Each row was made from one path, in order. Every step used is in the known rows, and no mark comes twice. Write each row's path.
Known rows
legig-vofaru-nirem-koma-togum: -76, 87, 377, 53, 205, -332, 112, -197, -4, 119, -80, 22, 102, -184, -136, 71, -230, -51, -318, 265, -73, 334, -33, -145, 52, 6, -173, 194, -302, -365, -269, 24, 167, 12, -90, 121, 30, -147, -132, -64, 124, 13, -70, -178, 11, 39, 297, 50, -352, -363, 86, -67
legig-nirem-koma-togum-vofaru-zipo-ziruk-fibot: 20, -5, -201, -224, 240, -69, -147, 247, -407, -127, -84, -41, 104, -237, -40, -189, -73, -52, 156, 39, -171, 85, 284, -116, 58, -72, -139, 187, -194, -234, -5, -315, 263, -70, -189, -232, -291, -14, -185, -141, 71, -58, 140, 138, 195, -194, 233, -14, -346, -313, 152, 104
togum-nirem-vofaru-firon: 155, -255, -54, -275, 30, 95, 154, -60, 327, 64, -16, 219, 100, -169, 95, -30, -217, 143, -66, 66, 102, 35, 71, -50, -74, 149, -148, -101, 188, -172, -82, 222, 30, -102, 98, 126, 26, -91, -69, 94, 176, 290, -56, 154, -149, -182, -7, 324, 100, -59, 252, 101
togum-zipo-fibot-vofaru-firon-luzizaf-legig-koma: 53, 25, -31, -57, -126, 241, -115, 225, 212, 81, 384, -191, 248, 62, 264, 256, 214, -250, -88, -76, -22, -31, -244, 169, -92, -43, 189, -127, -130, 284, -59, 3, -84, 476, -78, -172, -134, -93, 74, -165, 188, 77, -42, -133, -42, -197, -114, 29, -46, -11, -20, -317
zipo-ziruk-mobe-togum-nirem-vofaru-firon-luzizaf-legig: 268, -183, -132, -322, -177, 167, 160, -40, 124, -63, -161, 118, -112, 136, 241, -59, -125, 314, 198, -138, -28, -272, -28, 33, -192, -102, 52, -262, 295, 196, 88, 156, -291, -69, 127, 7, 156, -33, -92, 407, -130, -149, -14, 11, -310, -58, -305, -127, 215, 176, 124, 328
togum-zipo-ziruk-mobe-vofaru-firon-luzizaf-nirem: 321, 151, 83, 125, -107, 274, 27, -204, -51, -434, 143, 39, 90, 114, 117, 34, 138, 41, 205, -43, 160, -240, 156, 324, -164, -65, 333, -355, 144, 297, 136, -116, -93, 260, 177, -163, 79, 166, 300, 296, -306, 164, -262, -208, -334, -52, -148, -48, 438, 211, -16, 8
zipo-fibot-vofaru-nirem-koma: -203, 133, -78, 25, 256, -167, -162, -77, 80, 91, 14, -138, -205, -172, 4, 72, 110, -143, -273, 39, 29, 58, -60, 27, 257, 129, -71, 249, -224, 14, 86, 197, 64, -37, -213, -19, -47, -148, -12, -156, 313, 15, -137, -73, -50, 90, 183, 138, -126, -276, 197, -227
luzizaf-zipo-ziruk-fibot-vofaru-firon-nirem-koma-togum: -346, -102, 105, -116, 51, -442, -214, 45, -227, 169, -148, -54, -23, -34, 2, 2, -18, -96, 162, -223, 67, 153, -153, -120, 279, 4, -26, -78, -108, 53, 75, -45, 72, -203, 92, -8, -251, -8, 43, -218, 129, -108, 199, -76, 235, 146, -42, -148, -55, 355, -118, 308
nirem-koma-togum-vofaru-firon-luzizaf-ziruk-fibot-zipo: -39, 12, 69, -27, -121, -177, 33, 331, -152, 117, 169, 208, 253, 23, 33, 90, -104, -27, 305, -58, -66, -55, -61, -56, 65, 27, 137, -200, -114, -191, -38, -228, 9, 178, -32, 106, -101, 20, 139, -185, 152, -105, 115, 88, 272, 80, 26, -16, 25, 101, 164, 359
belusin-luzizaf-zipo-ziruk: -201, -226, 82, -221, 127, 319, 219, -324, -273, -451, -245, -37, -154, -66, -55, -181, 25, -225, -214, 313, -183, 46, 156, -154, -229, -28, 91, -62, -89, -126, -180, -238, -39, -426, 307, 230, 91, -54, 146, -50, -91, -312, 184, 12, -255, -163, -235, -276, -86, 149, -193, -17
nirem-vofaru-firon-luzizaf-legig-koma-togum-ziruk-fibot-zipo: 159, 58, 181, -321, -133, 54, 41, 392, 53, 274, 295, -156, 409, -8, 203, 137, -196, 8, 184, -77, -127, 42, -60, -217, -359, 42, -68, 43, 13, -64, -139, -188, 95, 322, 17, 48, -365, -1, -159, -171, -71, -189, 102, 11, 317, 42, -31, -258, -21, -110, 41, 132
mobe-vofaru-nirem-koma-togum: 18, 234, 396, 62, 203, -272, 24, -267, -152, 32, 70, 11, 125, -243, 107, 8, -254, -98, -179, 106, 68, 163, 198, -189, 252, 63, -296, 130, -287, -214, 30, 123, 334, -66, -192, 146, -17, -23, 4, 106, 70, 174, -106, -240, -31, 2, 279, -38, -409, -237, 73, -50
ziruk-togum-zipo-fibot-vofaru-firon-luzizaf-nirem: -1, 90, -102, 124, -96, -42, -150, 73, 58, 91, 433, -208, -41, 124, -79, 25, 152, 10, -93, -157, 220, -267, -239, 389, -34, 8, 202, -87, 101, 400, 73, 18, -223, 343, 102, -289, -41, -98, 100, -80, 0, 25, -32, 108, -25, 121, -80, 21, 369, 103, 6, -129
luzizaf-firon-nirem-vofaru-zipo-ziruk-mobe: 59, 1, -219, 82, 251, 218, 98, -147, -25, -207, -283, 170, -178, 139, -250, -271, 231, 190, 105, 86, -67, 57, -69, 80, -289, -227, 188, 55, 443, 1, 358, 54, -239, -190, 349, -122, 11, -131, 8, 98, -233, -242, -150, -72, -10, 46, -115, 59, 386, -85, 4, -51
nirem-koma-togum-ziruk-mobe: -99, 186, 26, 243, -12, -220, 79, 126, 16, -8, -171, 178, 95, -97, -93, -87, -241, -34, -15, 60, -94, 7, 34, -177, -210, 98, -317, 199, -182, -372, -276, 23, 300, -111, -249, 68, 11, 407, -84, 224, -265, 35, 137, 120, -105, 101, 308, -131, -244, 65, -267, 70
fibot-zipo-ziruk-mobe-togum-nirem-vofaru-firon-luzizaf-legig: 261, -37, -228, -414, -205, 265, 72, 44, 41, -121, -99, 76, -182, 187, 259, -90, -22, 408, 297, -177, -29, -299, -10, 30, -211, -123, 174, -163, 460, 145, 73, -70, -256, -2, 125, 44, 60, -41, -13, 228, -194, -127, -50, 7, -116, 38, -285, -71, 203, 121, 62, 266
mobe-vofaru-firon-nirem-koma: 9, 114, 329, 270, 29, -216, -27, -277, 31, 171, 76, 10, 125, 5, 242, 203, -127, -73, -102, -11, 101, 38, -59, -50, 269, 189, -51, -52, -37, 85, -12, 217, 293, 148, 32, 109, 103, 55, 263, 154, -9, 348, -107, -341, -200, -38, 39, 186, 43, -6, 225, -67
luzizaf-firon-nirem-vofaru: -69, -27, 124, 106, 249, 100, 168, -203, 97, 205, 72, 175, 33, -141, -248, -23, 12, 20, -119, 290, 65, 67, -275, -236, -233, 29, 33, 88, 219, -87, 96, 280, -143, -133, 363, 54, 23, -154, -35, 84, -104, -135, 47, -72, -203, 2, -48, -22, 259, -59, 198, -130
koma-togum-zipo-fibot-vofaru-firon: -126, 5, -73, -9, -147, -26, -157, 151, 105, -38, 195, 54, 204, -169, -73, -94, 48, -95, -31, -72, 309, -47, -58, 355, 31, -186, -193, -82, -157, -86, -18, 30, 112, 49, -96, -133, -182, -97, 6, -195, 187, 331, 23, 113, 191, -46, 112, 294, -152, 233, -72, -143
zipo-fibot-togum-vofaru-nirem-koma: -147, -2, -87, 90, 57, -47, -224, 107, 170, 155, 40, -53, -48, -216, -36, 147, 107, -11, -151, -39, 116, 30, 160, -63, 444, 73, -83, 97, -272, -114, 53, 185, -107, 84, -260, 88, 27, -65, -135, -250, 122, 228, -172, 172, 131, 94, 253, 240, -189, -288, 254, -178
zipo-ziruk-fibot-vofaru-firon-luzizaf-legig: 2, -66, 45, -325, -170, 129, 18, 86, 68, 48, 143, -107, 50, 116, 281, 80, 179, -40, -52, -239, 54, -280, -151, 112, -140, -142, 318, -259, -106, 346, -4, 54, -210, -68, 213, -4, -150, -137, 127, -82, 249, -226, 75, 82, -132, 62, -153, -171, 190, 167, 239, 196
legig-luzizaf-zipo-fibot-vofaru-firon-nirem-koma-togum-ziruk: -444, 3, 154, 147, -199, -371, -188, 100, -245, 247, -31, -113, -236, 92, -164, 26, 75, -423, 196, -9, -70, 416, -41, 12, 278, 222, -167, 143, -28, 82, -171, -69, 129, -130, -261, -14, 42, 77, 9, -292, 59, 47, 158, -135, 241, -57, -169, 58, -14, 154, -169, -96
vofaru-firon-nirem-koma-togum-ziruk: -199, 68, 336, 232, -130, -362, 73, 164, 59, 282, 45, -44, 290, 55, 40, 151, -249, -193, 98, -13, 87, 194, -18, -157, 213, 179, -78, 197, -179, -145, -259, -10, 322, 37, -173, 158, -32, 458, 76, 102, -101, 223, 32, -84, -136, 140, 194, 131, -154, -27, -143, 31
togum-ziruk-mobe-vofaru-nirem-koma: 169, 422, 44, 292, -33, 26, 36, -153, -31, -102, -192, -87, -127, -88, 177, 87, -150, 184, 9, -32, -88, -21, 324, -126, -23, 302, -215, 110, -72, -44, 45, 211, 283, 70, -370, 46, 197, 304, 56, 256, -186, 167, -265, -193, -202, 119, 153, -62, 12, -235, 73, 10
vofaru-firon-luzizaf-legig-belusin-zipo-ziruk: -58, -320, 376, -235, -111, 349, 200, -64, -112, -314, 54, -65, 200, 241, 108, -98, 162, -562, -154, 149, -189, 125, -115, 106, -151, 58, 413, -357, 50, 227, -182, -250, -88, -205, 100, 381, 106, -205, 94, -107, 86, -177, 32, -146, -199, -200, -262, -211, -101, 7, -96, 56
firon-nirem-vofaru-zipo-fibot: 28, -52, -141, 171, 130, -14, 80, 4, 17, 73, 36, 6, -129, 43, -161, 92, 123, -11, -127, 34, 71, -38, -54, 61, 20, -140, -34, 245, 124, 73, 152, 70, -173, 16, 217, -81, -113, -288, -156, -133, 145, -60, 85, -30, 129, -10, -138, 182, 217, -222, 145, -206
koma-nirem-vofaru-zipo: 251, -248, -202, -87, 148, 165, 175, -15, 22, 69, -15, 339, 133, -16, -4, -126, -45, 114, -160, 188, -114, -25, 119, 33, -169, -175, -153, 203, 78, -221, -81, -65, 196, -164, 203, -75, -60, -57, -147, 13, 87, -49, 158, 189, -38, -341, 171, 218, -38, -261, -24, -142
belusin-zipo-fibot-vofaru-firon-nirem-koma-togum-ziruk-mobe: -418, 128, -35, 282, -262, -359, -297, 183, -216, 72, -102, -57, -91, -75, -188, -64, 121, -133, 209, -138, 138, 253, -253, 250, 200, 260, -207, -6, 59, 176, -300, 78, 155, -61, -323, -17, -9, 167, 131, -87, -42, 97, -30, -117, 138, 269, 39, 95, 137, 215, -375, 3
luzizaf-firon-nirem-vofaru-zipo: 20, 42, 52, 118, 214, 154, 218, -114, 55, 137, 70, 67, -24, 108, -218, -78, 102, 104, -80, 178, 26, 106, -100, -51, -203, -112, 91, 154, 295, -40, 186, 142, -118, -88, 330, -64, 38, -198, -5, -30, -48, -119, -4, -46, 35, -42, -104, 140, 179, -252, 142, -259
togum-zipo-ziruk-mobe-vofaru-nirem: 329, 277, -166, 72, -28, 400, 35, -191, -108, -528, -223, 20, -60, -146, 163, -22, 28, 236, 76, -30, 27, -169, 409, 27, -122, -48, 54, -57, 50, -38, 277, -36, 22, 10, -150, 7, 13, 152, 19, 184, -189, 193, -306, -190, -209, 30, 60, -58, 83, -62, -47, 96
fibot-vofaru-firon-luzizaf: 74, 8, 202, -107, -112, 90, 206, -22, 235, 71, 310, 111, 136, 251, 210, 133, 103, -14, -58, 61, 136, -171, -127, 343, -100, -114, 220, -285, -106, 47, -103, 206, -45, 32, 248, 39, 130, 79, 272, 46, 162, 222, -70, 170, -283, -4, 16, 89, 109, 41, 127, -122
vofaru-zipo-fibot-togum-ziruk-mobe: 79, 113, -294, 210, -214, 162, -138, 82, 339, -178, -175, -112, -147, 241, -124, -68, 179, 208, -67, -206, 56, -142, 220, 291, -35, -253, -111, 137, -19, -63, 57, 88, -126, 5, -134, -110, 54, 120, -104, -73, -126, 127, -111, 433, 261, 118, 37, 306, 97, -19, -212, -139
togum-zipo-fibot-vofaru-firon: -46, 15, -205, 36, -130, 186, -129, 76, 216, -72, 132, -19, 85, -88, 35, 22, 139, -20, -94, -76, 223, -162, -48, 375, -31, -61, -50, -96, -72, 47, 28, 84, 54, 128, -53, -143, -77, -92, 75, -194, 182, 333, -60, 84, 43, -90, 3, 354, 47, 150, 102, -204
luzizaf-zipo-fibot-vofaru-firon-nirem-koma: -368, -35, 72, 203, 73, -304, -228, -102, -11, 202, -24, -113, -188, 70, 25, 156, 132, -226, -56, -122, 76, 163, -267, 84, 356, 127, -33, -67, -51, 249, 31, 203, -22, 23, 49, -75, 2, -199, 169, -225, 198, 29, 74, -190, 87, 22, -199, 157, 141, 220, 38, -118
nirem-koma-togum-ziruk: -156, 76, 166, 127, 28, -231, 139, 107, -41, 132, -6, 76, 250, -127, -88, 7, -241, -195, -61, 123, -37, 57, 69, -254, -35, 84, -286, 284, -326, -345, -316, -80, 354, -104, -175, 117, -69, 412, -108, 78, -109, 55, 177, 97, -80, -11, 294, -93, -458, -74, -198, -57
togum-zipo-ziruk-fibot: 113, -3, -298, -98, 20, 316, 56, 107, 25, -239, -143, -28, 143, -224, 12, 34, -89, 75, -55, 4, -19, -301, 140, -195, -256, -62, 37, 151, -121, -172, 68, -268, 35, -91, 67, 30, -223, 126, -163, -48, -10, -86, 192, 163, -31, -24, 50, -164, -35, 136, -17, 255
luzizaf-legig-koma-togum: 9, -51, 302, -208, 187, -59, 56, -76, 61, 6, 178, 22, 354, -208, 107, -90, -160, -245, -406, 104, -133, 126, -73, -408, -179, -94, -180, 149, -259, -296, -268, 137, 223, -25, -105, 123, -282, -20, -124, -13, -61, 0, 251, -77, -193, -237, 171, -240, -542, -174, -164, -149
belusin-firon-luzizaf-nirem: 82, -64, 393, 42, 310, 170, 229, -294, 142, -40, 381, -54, 61, 24, -145, -13, 67, -205, -256, 368, 56, 45, -40, -111, -70, -45, 326, 73, -104, 92, -222, -63, -61, -38, 314, 23, 91, -26, 300, 138, -143, -210, 60, -55, -402, 33, 81, -203, 171, 5, 82, -397
belusin-firon-nirem-koma-togum-vofaru-zipo-ziruk-fibot: -116, -90, -163, 50, 122, -93, -72, 297, -331, 88, -59, -63, 20, -180, -191, -168, 81, 44, 185, -54, -2, 170, 183, -285, 347, -139, 33, 271, -94, -61, 20, -366, 185, -112, -34, -70, -149, 45, 68, -241, 15, -121, 203, -67, 383, 155, 259, -153, -255, -19, 23, -59
mobe-togum-ziruk-fibot-vofaru: 116, 190, -238, -131, -287, 82, 54, 51, 26, 179, 36, -234, -136, -79, 6, 6, -96, 546, -9, -137, 94, -551, 105, -74, -238, 12, -307, 165, -135, -85, 22, 313, 234, -100, -130, -129, 46, 372, -144, 20, -76, 96, 302, 330, -105, 95, -22, -311, -171, 64, 121, 104
legig-nirem-vofaru-zipo: 265, -59, 40, -158, 375, 200, 183, -155, -9, -107, 29, 112, 61, 25, 10, -50, -77, -2, -149, 314, -183, 41, 163, 87, -369, -64, -82, 131, 76, -212, -53, -13, 85, -47, 127, -148, -184, -211, -201, 29, -43, 19, -50, 104, -130, -321, 60, 250, 6, -481, 271, -263

Write each row's path
94, -103, 11, -90, 24, -140, -53, -284, -266, -43, -198, -74, -58, 161, 272, -15, -202, 5, 196, -192, -121, 97, 57, -48, 383, 82, -67, -293, 136, 314, 198, -126, -70, 39, 208, 14, 220, -33, 141, 180, 76, -104, -85, -106, 105, -119, -261, -184, 42, 256, -160, 398 : mobe-vofaru-firon-luzizaf-zipo-ziruk-togum-nirem-koma
89, 140, -390, 146, -66, -97, -407, -115, 214, -34, -162, -10, -328, -30, -18, -59, 124, 227, -86, -270, 87, 33, 121, 84, 378, -57, -253, 84, 117, 51, 147, 136, -14, 91, -230, -139, 174, -155, -25, 39, 172, 295, -171, 166, 423, -51, 84, 410, -80, 27, -120, -93 : ziruk-mobe-vofaru-zipo-fibot-togum-nirem-koma
-108, -141, 370, -183, -287, 266, 174, 61, -38, 6, 355, -16, 66, 234, 97, -19, 282, -371, -233, 85, -65, 39, -271, 189, -261, 175, 339, -426, 82, 251, -330, 52, -35, -108, -21, 264, 174, -223, 150, -220, 209, 53, 107, -38, -140, -144, -179, -165, -142, -19, -31, -173 : fibot-vofaru-firon-luzizaf-legig-belusin-zipo
215, 233, -279, 191, -183, 173, 52, -6, 24, -204, -32, -47, -290, 202, -48, 177, 137, 294, 186, -23, -35, -361, -40, 272, -85, -145, 203, -70, -20, 130, 389, 156, -379, 174, -232, -182, 172, 112, -55, 174, 19, -179, -147, -12, -212, 160, -227, -106, 267, 67, -87, 107 : firon-luzizaf-ziruk-mobe-togum-zipo-fibot-vofaru-nirem
-51, 180, 372, 242, -51, -327, 89, 110, 104, 54, 179, 2, 166, 182, -38, 29, -177, -184, 134, 24, 46, 84, -35, 93, -94, 168, 65, -26, -104, -3, -272, -22, 137, 144, -106, -39, 94, 389, 191, 315, -299, -6, -42, -2, -262, 168, 125, -64, 163, 64, -156, 27 : vofaru-firon-luzizaf-nirem-koma-togum-ziruk-mobe
-38, 9, -67, -83, 90, -69, -71, 118, -292, -26, 223, -45, 22, 163, 50, -113, 142, 30, 163, -121, -23, -190, 6, 99, 133, 94, 380, -71, 198, 179, -14, -319, -38, 270, 164, -39, -49, 150, 242, -136, -294, -13, -112, 3, -47, 121, 72, -113, 134, -178, 132, -5 : fibot-zipo-ziruk-togum-vofaru-firon-luzizaf-nirem-koma
154, -245, 90, -75, 139, 180, 250, -189, 9, -323, -291, 312, 20, 271, 110, -31, -31, -12, 223, 86, -125, -39, 6, 296, -329, -189, 75, -510, 157, 45, 173, -1, -346, -124, 514, 32, 64, -176, 38, 164, -210, -254, -94, 21, -91, -67, -322, -153, 478, 340, 22, 268 : nirem-vofaru-firon-luzizaf-zipo-ziruk-mobe
-36, 247, 430, 206, -131, -98, 246, 205, -108, 272, 216, -63, 206, -27, 5, 406, -125, -196, -164, 148, -112, 228, -142, -268, -140, 16, 171, 127, -318, -38, -441, -302, -125, 314, -154, 70, 17, -86, -175, -57, 103, -235, 52, -307, 21, 64, 131, -164, -345, -302, -74, -123 : firon-luzizaf-legig-vofaru-nirem-koma-togum-zipo
94, -333, -135, -132, 215, 154, -78, -40, 172, 138, -142, -21, -43, 54, -215, -37, 201, 248, -3, -8, 46, 36, 84, -89, 90, -309, 191, 190, 139, 5, 205, -214, -213, -167, 368, 21, -268, -156, -149, -235, -95, -173, -74, 183, 421, 209, 157, 97, 173, 21, 115, -130 : belusin-firon-nirem-vofaru-zipo-ziruk-fibot-togum
211, -258, -414, -17, 69, -57, 129, 4, -39, 30, -81, 111, -209, 199, -209, -33, -9, 92, 24, -68, -190, -62, -112, 44, 40, -122, 46, 61, 281, 181, 290, -59, -520, 60, 180, -114, 14, -304, -264, 18, 354, -431, 9, 220, 229, -84, -298, 70, 337, -141, -52, 252 : firon-luzizaf-ziruk-togum-nirem-vofaru-zipo-fibot
-617, -82, 230, 84, -36, -384, -205, -31, -258, 159, 51, -158, -230, -87, -147, -30, 60, -387, -95, 86, 88, 366, -293, 39, 264, 157, -82, -34, -104, 112, -218, -29, 70, -143, 19, 55, 60, -250, 257, -215, 196, -109, 176, -197, 156, 90, -143, 36, -41, 303, -181, -152 : belusin-luzizaf-zipo-fibot-vofaru-firon-nirem-koma-togum
121, 127, -255, -12, 79, 72, 38, -32, -167, -242, -335, 19, -203, -97, 124, -135, -86, 398, 131, -27, -108, -266, 336, -59, 85, 35, -113, 39, -46, -200, 229, 169, 130, -81, -289, 5, 201, 290, -57, 192, -324, 109, -109, -54, -309, 76, 119, -199, -215, -217, 191, 131 : zipo-ziruk-mobe-togum-vofaru-nirem-koma
-204, 176, -1, 139, -188, -327, -154, 419, 47, 422, 198, -19, 171, -150, 25, 213, -126, 51, 87, -177, 196, -24, -224, -127, 53, 184, -24, 120, -100, -97, -122, -62, 248, 144, -198, -33, -218, 195, -8, -129, 118, 252, 197, -1, 201, 220, 257, 77, -126, 195, -50, 122 : ziruk-fibot-vofaru-firon-nirem-koma-togum-zipo
-107, 309, -68, -21, 8, -171, -72, 355, -28, 248, 129, -92, 54, -313, 0, 135, -160, 100, -56, -61, 77, -14, 44, -251, -35, 181, -129, 286, -258, -263, -33, -99, 231, 6, -382, -10, -233, 123, -203, -172, 190, 71, 113, 74, 225, 218, 381, -92, -379, -119, -30, 79 : ziruk-fibot-vofaru-nirem-koma-togum-zipo
-259, -101, 186, 64, -198, 155, -119, 305, -118, 172, 269, -186, -82, -31, -93, 190, 324, -465, -180, 56, -103, 214, -93, -146, 285, 294, 260, -135, -128, 231, -175, -84, -302, 70, -373, 320, 204, -310, -186, -409, 228, -94, 0, -13, 218, 32, -28, -169, -302, -311, 29, -197 : firon-luzizaf-legig-belusin-zipo-fibot-togum-vofaru-nirem-koma
343, -120, -449, 17, -47, 54, 155, -74, 61, -154, -213, 151, -357, 253, -166, -29, -19, 354, 219, -20, -145, -232, -20, 182, -72, -227, -48, -26, 287, 88, 375, 127, -435, 29, 53, -204, 237, -165, -203, 281, 146, -318, 24, 142, 40, -114, -438, 50, 334, 33, -21, 237 : firon-luzizaf-ziruk-mobe-togum-nirem-vofaru-zipo-fibot
164, 51, -467, -132, 76, 1, -1, -62, 7, -259, -440, -40, -299, 149, 85, -237, -114, 384, 80, -128, -177, -158, 237, -46, 100, -95, -110, 263, 169, -166, 154, -86, 183, -168, -201, -92, 213, 284, -50, 282, -118, 50, 24, 97, -73, -93, 9, 51, -325, -98, -204, 130 : vofaru-zipo-ziruk-mobe-togum-nirem-koma
122, -440, -269, -523, -12, 71, -181, -2, 432, 93, -213, 112, 79, -195, 21, -37, -94, 297, 56, -163, 160, -58, 91, -56, 98, -26, -50, -121, 152, -124, 148, 70, -197, -178, 187, 131, -202, -94, -261, -67, 177, 164, -141, 439, 213, 0, 60, 309, 173, 149, 222, 395 : zipo-ziruk-fibot-togum-nirem-vofaru-firon
-65, 161, 2, 480, -273, -224, -426, -101, 245, 167, -137, -112, -78, 69, 44, 201, 67, 83, 111, -274, 188, 10, -50, 174, 381, 126, -160, -56, 14, 230, 97, 285, 39, 275, -189, -31, 132, 176, 110, 125, -178, 359, -311, -72, 137, 217, 43, 341, 334, 231, 4, -11 : zipo-fibot-togum-ziruk-mobe-vofaru-firon-nirem-koma
204, -384, -13, -494, 284, 202, 139, 98, -71, -15, 104, 19, 208, -33, -22, -183, 91, -177, 93, 153, -219, 444, 91, -301, 52, -300, 143, 155, 83, 27, -77, -423, -89, -12, 143, -45, -222, -122, -105, -39, 111, -317, -17, -132, 195, -252, 78, -194, -394, -231, -257, -295 : belusin-firon-luzizaf-legig-koma-togum-nirem-vofaru-zipo-ziruk
159, 297, 297, 349, -113, -101, 34, -171, 25, -16, 177, -69, 20, 170, 134, 139, -41, -17, 137, -45, 47, -92, 72, 172, -64, 275, 63, -190, 17, 285, -97, 136, 166, 321, -48, -128, 259, 317, 334, 368, -297, 139, -214, -213, -329, 39, -53, -49, 366, 35, 109, -71 : togum-ziruk-mobe-vofaru-firon-luzizaf-nirem-koma
-55, -417, -82, -231, 5, 11, -203, -162, 371, 94, -136, 82, -66, -99, -70, 5, -48, 58, -24, -106, 182, 184, 32, 61, 258, -29, -266, -251, 132, 2, 96, 225, -337, -109, 178, 42, -25, -413, -211, -198, 212, 136, -53, 302, 360, -153, -247, 409, 182, 272, 66, 97 : luzizaf-zipo-fibot-togum-nirem-vofaru-firon
-122, 291, -52, 371, 85, -46, -189, -106, -308, -125, -161, 164, 60, -237, -229, -154, 41, -38, 241, 64, 59, 141, -146, -195, 6, -54, -28, 63, 135, -42, 216, -140, 109, 21, -11, -104, 12, 167, 91, 250, -319, -28, -75, -368, 40, 58, 139, -149, -48, 293, -320, 31 : luzizaf-firon-nirem-koma-togum-zipo-ziruk-mobe-vofaru
-48, -208, -54, -158, 0, 348, 158, -329, -215, -577, -418, -90, -431, 102, -165, -433, -51, 19, -179, 320, -342, -136, 101, -75, -445, 4, -20, -144, 153, -258, 139, -76, 94, -430, 48, 212, 425, -52, -19, 138, -342, -201, 277, 17, -219, -152, -312, -531, -211, 296, -233, 136 : legig-belusin-luzizaf-zipo-ziruk-mobe-togum
